Here is a tiny trained network, its code and every weight. The questions are about switching its units off for an input and a target symbol, where a switched-off unit gives its printed mean instead of its output.

import numpy as np


def w(rows, s, z=0):
    codes = np.array(rows[::2]) - 128.0
    scale = np.full(codes.shape[1], s)
    scale[-1] = z or s
    return codes * scale


def norm(h):
    return h / np.sqrt((h * h).mean(-1, keepdims=True) + 1e-5)


def f(y):
    return np.maximum(y, 0)


def softmax(a):
    e = np.exp(a - a.max(-1, keepdims=True))
    return e / e.sum(-1, keepdims=True)


def log_softmax(a):
    a = a - a.max(-1, keepdims=True)
    return a - np.log(np.exp(a).sum(-1, keepdims=True))


def net(x, mask):
    ids = ['αβγδεζηθλξπστφψω'.index(c) for c in x.split()]
    T = len(ids)
    res = E[ids] + P[:T]
    r = norm(res)
    for j in range(2):
        rows = slice(3 * j, 3 * j + 3)
        q, k, v = (r @ M[0][rows].T for M in (Q, K, V))
        z = softmax(np.where(np.tri(T) > 0, q @ k.T / 3**0.5, -1e9)) @ v
        o = O[0][rows]
        res = res + np.where(mask[j], z, o[:, -1]) @ o[:, :-1]
    y = f(norm(res) @ A[0][:, :-1].T + A[0][:, -1])
    res = res + np.where(mask[2:10], y, B[0][:, -1]) @ B[0][:, :-1]
    return log_softmax(norm(res)[-1] @ U[:, :-1].T + U[:, -1])


Q, K, V, O, A, B = {}, {}, {}, {}, {}, {}
E = w([
[98,89,107,65],'α',
[89,83,116,112],'β',
[177,245,77,222],'γ',
[123,169,76,147],'δ',
[36,47,174,251],'ε',
[233,82,177,124],'ζ',
[104,170,47,163],'η',
[212,55,187,121],'θ',
[108,136,80,155],'λ',
[95,70,206,154],'ξ',
[107,126,86,159],'π',
[90,79,156,62],'σ',
[151,232,173,223],'τ',
[83,172,159,153],'φ',
[122,168,207,70],'ψ',
[107,161,37,25],'ω',
],0.013)
P = w([
[50,1,102,40],'0',
[62,38,92,78],'1',
[78,66,95,103],'2',
[84,78,109,123],'3',
[87,104,111,148],'4',
[89,115,121,166],'5',
[79,117,131,174],'6',
[72,107,130,172],'7',
],0.0055)
Q[0] = w([
[132,129,91,140],'h0',
[252,88,152,125],'h0',
[15,156,107,122],'h0',
[142,143,99,183],'h1',
[88,137,183,180],'h1',
[44,151,123,118],'h1',
],0.012)
K[0] = w([
[159,86,133,127],'h0',
[133,52,6,52],'h0',
[145,112,210,145],'h0',
[147,152,125,137],'h1',
[107,158,36,77],'h1',
[117,207,118,110],'h1',
],0.012)
V[0] = w([
[44,106,101,177],'h0',
[65,243,254,63],'h0',
[150,71,224,190],'h0',
[146,188,98,111],'h1',
[180,102,156,242],'h1',
[43,103,177,159],'h1',
],0.0092)
O[0] = w([
[2,218,76,139,225],'h0',
[179,220,198,99,230],'h0',
[115,119,166,149,162],'h0',
[78,215,122,80,127],'h1',
[139,118,187,205,2],'h1',
[88,170,191,130,177],'h1',
],0.0088,0.0062)
A[0] = w([
[36,232,129,37,48],'n0',
[66,91,103,1,73],'n1',
[194,199,195,132,190],'n2',
[2,78,231,128,12],'n3',
[209,157,204,70,55],'n4',
[121,10,211,110,63],'n5',
[173,206,37,192,186],'n6',
[63,111,113,61,254],'n7',
],0.0092,0.0028)
B[0] = w([
[201,126,104,196,249],'n0',
[193,136,219,168,181],'n1',
[146,10,141,81,167],'n2',
[134,203,116,153,157],'n3',
[60,89,113,67,146],'n4',
[150,151,95,197,136],'n5',
[168,76,254,73,166],'n6',
[182,93,80,156,201],'n7',
],0.0078,0.014)
U = w([
[158,248,117,97,42],'α',
[140,59,139,143,47],'β',
[136,132,166,25,137],'γ',
[88,114,115,98,113],'δ',
[136,61,150,131,83],'ε',
[147,107,138,124,16],'ζ',
[128,151,37,43,94],'η',
[101,97,123,112,90],'θ',
[91,144,57,104,79],'λ',
[74,146,138,182,137],'ξ',
[88,121,117,128,129],'π',
[172,127,189,139,77],'σ',
[123,126,186,127,95],'τ',
[151,178,152,205,99],'φ',
[107,101,172,71,206],'ψ',
[188,161,76,96,255],'ω',
],0.015,0.0074)

Each question gives the input, a string of symbols that net reads in full, and the target symbol t.
The units are the heads (3 rows each of Q, K, V and O) and the neurons (one row each of A and B). Each row of codes is followed by its name. A weight is (code - 128) times the scale printed after its matrix; where a second scale follows, it is the last column's (O, A, B and U).
mask holds one flag per unit, heads first, then neurons. A switched-off unit (its flag False) gives its mean, the last column of its rows in O or B, instead of its output. The means were averaged over made-up inputs and are rounded, as every weight is.
A unit's drop is (log p(t) with every unit on - log p(t) with that unit switched off) / (log p(t) with every unit on - log p(t) with every unit switched off).
unit that matters most: the unit with the biggest drop
k most important neurons: the k neurons with the biggest drops, biggest first
which heads matter: for each layer, one digit per head in row order, 1 if its drop is at least 0.15 and else 0, layers parted by /
drop of u: that unit's drop, to one decimal
input η π ω ω φ ψ ω ξ, target ω: 2 most important neurons	(n6, n0)
input ω γ ω η ψ φ φ, target α: which heads matter	11
input ψ ω η ω ω ξ, target ω: 2 most important neurons	(n7, n6)
input ξ π δ ε λ, target ξ: which heads matter	10
input φ ξ η, target φ: which heads matter	01
input ξ π δ, target φ: which heads matter	11
input ε φ η β, target φ: which heads matter	00
input δ ω ω τ σ, target ω: which heads matter	01
input ξ ξ η φ ω ω ξ ω, target φ: which heads matter	01
input π η ω ω η φ η π, target α: which heads matter	10
input φ γ η ω ω φ η, target α: 3 most important neurons	(n1, n6, n7)
input ψ α λ, target γ: which heads matter	10
input ω ω φ φ θ α, target φ: which heads matter	00
input ζ ω ω ω φ, target ω: which heads matter	01
input π ψ φ ψ ψ, target γ: 3 most important neurons	(n4, n2, n1)
input σ σ σ θ ψ ψ ω ω, target γ: which heads matter	10
input ω π ξ, target φ: which heads matter	00
input ξ β π π β, target φ: unit that matters most	n3
input ω λ ξ ξ, target φ: 3 most important neurons	(n3, n1, n2)
input ψ ω φ, target ω: most important neuron	(n0)
input ω ω ω α ω ω ω τ, target ω: most important neuron	(n1)
input ω φ σ ω ω, target α: 2 most important neurons	(n2, n1)
input ψ ψ π σ ψ ω ω, target γ: 2 most important neurons	(n4, n2)
input σ ω η ξ σ, target φ: drop of n5	0.0
input ξ ξ ω η φ, target α: drop of h0	0.7
input ξ λ σ ψ α, target γ: drop of h0	3.2
